Below is a small trained network, with its code and all its weights. Each question gives an input and a class and asks what happens when units are switched off, that is, made to give their printed mean instead of their output.

import numpy as np


def w(rows, s, z=0):
    codes = np.array(rows[::2]) - 128.0
    scale = np.full(codes.shape[1], s)
    scale[-1] = z or s
    return codes * scale


def norm(h):
    return h / np.sqrt((h * h).mean(-1, keepdims=True) + 1e-5)


def f(y):
    return np.maximum(y, 0)


def log_softmax(a):
    a = a - a.max(-1, keepdims=True)
    return a - np.log(np.exp(a).sum(-1, keepdims=True))


def net(x, mask):
    res = np.array(x, float).reshape(1, 6) / 4 @ E
    u = 0
    for l in range(3):
        y = f(norm(res) @ A[l][:, :-1].T + A[l][:, -1])
        res = res + np.where(mask[u : u + 10], y, B[l][:, -1]) @ B[l][:, :-1]
        u += 10
    return log_softmax(norm(res)[-1] @ U[:, :-1].T + U[:, -1])


A, B = {}, {}
E = w([
[189,126,100,175,159],'x0',
[154,251,181,74,151],'x1',
[154,164,205,165,39],'x2',
[48,177,103,52,130],'x3',
[153,135,105,71,99],'x4',
[183,58,135,20,197],'x5',
],0.003)
A[0] = w([
[110,178,191,208,91,2],'0.n1',
[91,93,90,82,85,147],'0.n2',
[171,109,200,68,149,55],'0.n3',
[205,98,121,173,118,120],'0.n4',
[128,79,99,122,159,45],'0.n5',
[104,56,76,155,156,33],'0.n6',
[134,92,84,118,62,32],'0.n7',
[253,180,161,153,196,171],'0.n8',
[177,161,145,207,150,43],'0.n9',
[94,112,131,174,14,85],'0.n10',
],0.0065,0.0031)
B[0] = w([
[63,89,248,211,73,187],'0.n1',
[190,187,26,199,166,184],'0.n2',
[147,53,187,30,5,180],'0.n3',
[62,220,51,119,131,207],'0.n4',
[75,114,211,165,137,160],'0.n5',
[156,67,230,150,254,185],'0.n6',
[252,172,161,143,177,146],'0.n7',
[89,34,5,116,29,253],'0.n8',
[131,91,50,242,40,178],'0.n9',
[181,190,242,161,142,199],'0.n10',
],0.0043,0.0041)
A[1] = w([
[90,108,85,102,123,122],'1.n1',
[51,119,200,96,156,95],'1.n2',
[97,231,158,73,127,42],'1.n3',
[152,64,103,91,133,121],'1.n4',
[81,254,105,93,199,1],'1.n5',
[105,143,129,45,218,69],'1.n6',
[114,124,93,91,116,113],'1.n7',
[40,137,107,102,76,106],'1.n8',
[98,222,96,105,168,47],'1.n9',
[112,63,118,148,253,25],'1.n10',
],0.0054,0.0026)
B[1] = w([
[132,177,161,173,125,189],'1.n1',
[132,136,38,108,80,172],'1.n2',
[53,21,58,196,214,179],'1.n3',
[93,163,224,139,128,241],'1.n4',
[10,227,85,164,103,174],'1.n5',
[179,132,154,212,6,203],'1.n6',
[89,171,155,120,122,178],'1.n7',
[107,172,131,144,253,198],'1.n8',
[13,203,98,145,164,163],'1.n9',
[103,15,203,164,254,254],'1.n10',
],0.0039,0.0023)
A[2] = w([
[206,127,122,151,108,34],'2.n1',
[179,131,130,6,129,16],'2.n2',
[138,100,116,139,130,149],'2.n3',
[165,177,64,137,83,48],'2.n4',
[147,148,104,172,151,89],'2.n5',
[148,118,144,167,81,209],'2.n6',
[254,114,157,164,137,8],'2.n7',
[97,177,102,103,132,81],'2.n8',
[143,148,125,124,135,46],'2.n9',
[155,168,120,196,176,142],'2.n10',
],0.0072,0.0015)
B[2] = w([
[166,180,85,105,171,169],'2.n1',
[55,29,147,2,38,206],'2.n2',
[147,145,114,143,156,178],'2.n3',
[146,91,74,139,195,173],'2.n4',
[145,117,125,69,100,176],'2.n5',
[185,169,150,110,153,254],'2.n6',
[122,204,101,67,180,194],'2.n7',
[73,140,118,107,153,167],'2.n8',
[125,122,120,125,126,128],'2.n9',
[140,121,153,28,116,232],'2.n10',
],0.0054,0.0032)
U = w([
[203,103,11,200,71,140],'0',
[138,36,159,145,254,193],'1',
[140,209,249,216,68,177],'2',
[15,208,103,104,166,151],'3',
[106,62,134,3,55,156],'4',
[140,132,67,73,144,55],'5',
[241,213,131,84,171,83],'6',
[182,115,166,102,54,4],'7',
],0.013,0.0042)

Each question gives the input, the list of numbers given to net, and the class t.
The units are the neurons (one row each of A and B). Each row of codes is followed by its name. A weight is (code - 128) times the scale printed after its matrix; where a second scale follows, it is the last column's (A, B and U).
mask holds one flag per neuron, layer by layer. A switched-off neuron (its flag False) gives its mean, the last column of its row in B, instead of its output. The means were averaged over made-up inputs and are rounded, as every weight is.
A unit's drop is (log p(t) with every unit on - log p(t) with that unit switched off) / (log p(t) with every unit on - log p(t) with every unit switched off).
The circuit of an input: a set's keep is (log p(t) with only the set's units on - log p(t) with every unit switched off) / (log p(t) with every unit on - log p(t) with every unit switched off). Starting from the 12 units with the biggest drops (on a tie, the unit counted first), units are removed one at a time, each time the one whose removal leaves the highest keep (on an exact tie, the one counted first), for as long as the keep stays at least 0.8.
units of the circuit, in order: the units of the circuit, biggest drop first
unit that matters most: the unit with the biggest drop
top k neurons: the k neurons with the biggest drops, biggest first
top k neurons in layer l: the k neurons of layer l with the biggest drops, biggest first
drop of u: that unit's drop, to one decimal
input [4,3,-7,1,-6,-3], class 1: units of the circuit, in order	[0.n4 1.n10]
input [5,-6,7,-5,-1,7], class 0: top 2 neurons in layer 0	[0.n8 0.n4]
input [8,-8,7,-6,7,3], class 6: unit that matters most	2.n7
input [-5,-7,6,1,7,-5], class 6: top 2 neurons	[0.n7 0.n2]
input [5,7,-1,6,2,4], class 4: top 3 neurons	[0.n3 0.n4 2.n2]
input [-1,-2,-1,-5,3,6], class 4: units of the circuit, in order	[0.n3 1.n10]
input [1,3,4,-2,-5,2], class 0: top 2 neurons in layer 0	[0.n8 0.n9]
input [1,-6,3,-5,-2,2], class 6: top 2 neurons	[2.n7 0.n10]
input [7,0,5,-7,3,8], class 0: top 2 neurons	[0.n8 0.n4]
input [-7,-8,-6,6,5,8], class 1: top 2 neurons	[1.n10 0.n2]
input [-7,5,-4,-1,-8,4], class 4: drop of 0.n3	0.8
input [3,5,1,-5,8,0], class 0: drop of 0.n8	0.4
input [5,8,-6,-8,5,-5], class 0: drop of 0.n8	0.2
input [6,3,6,-7,-7,6], class 0: units of the circuit, in order	[0.n8]
input [3,6,0,-8,-3,-8], class 0: top 2 neurons in layer 1	[1.n4 1.n10]
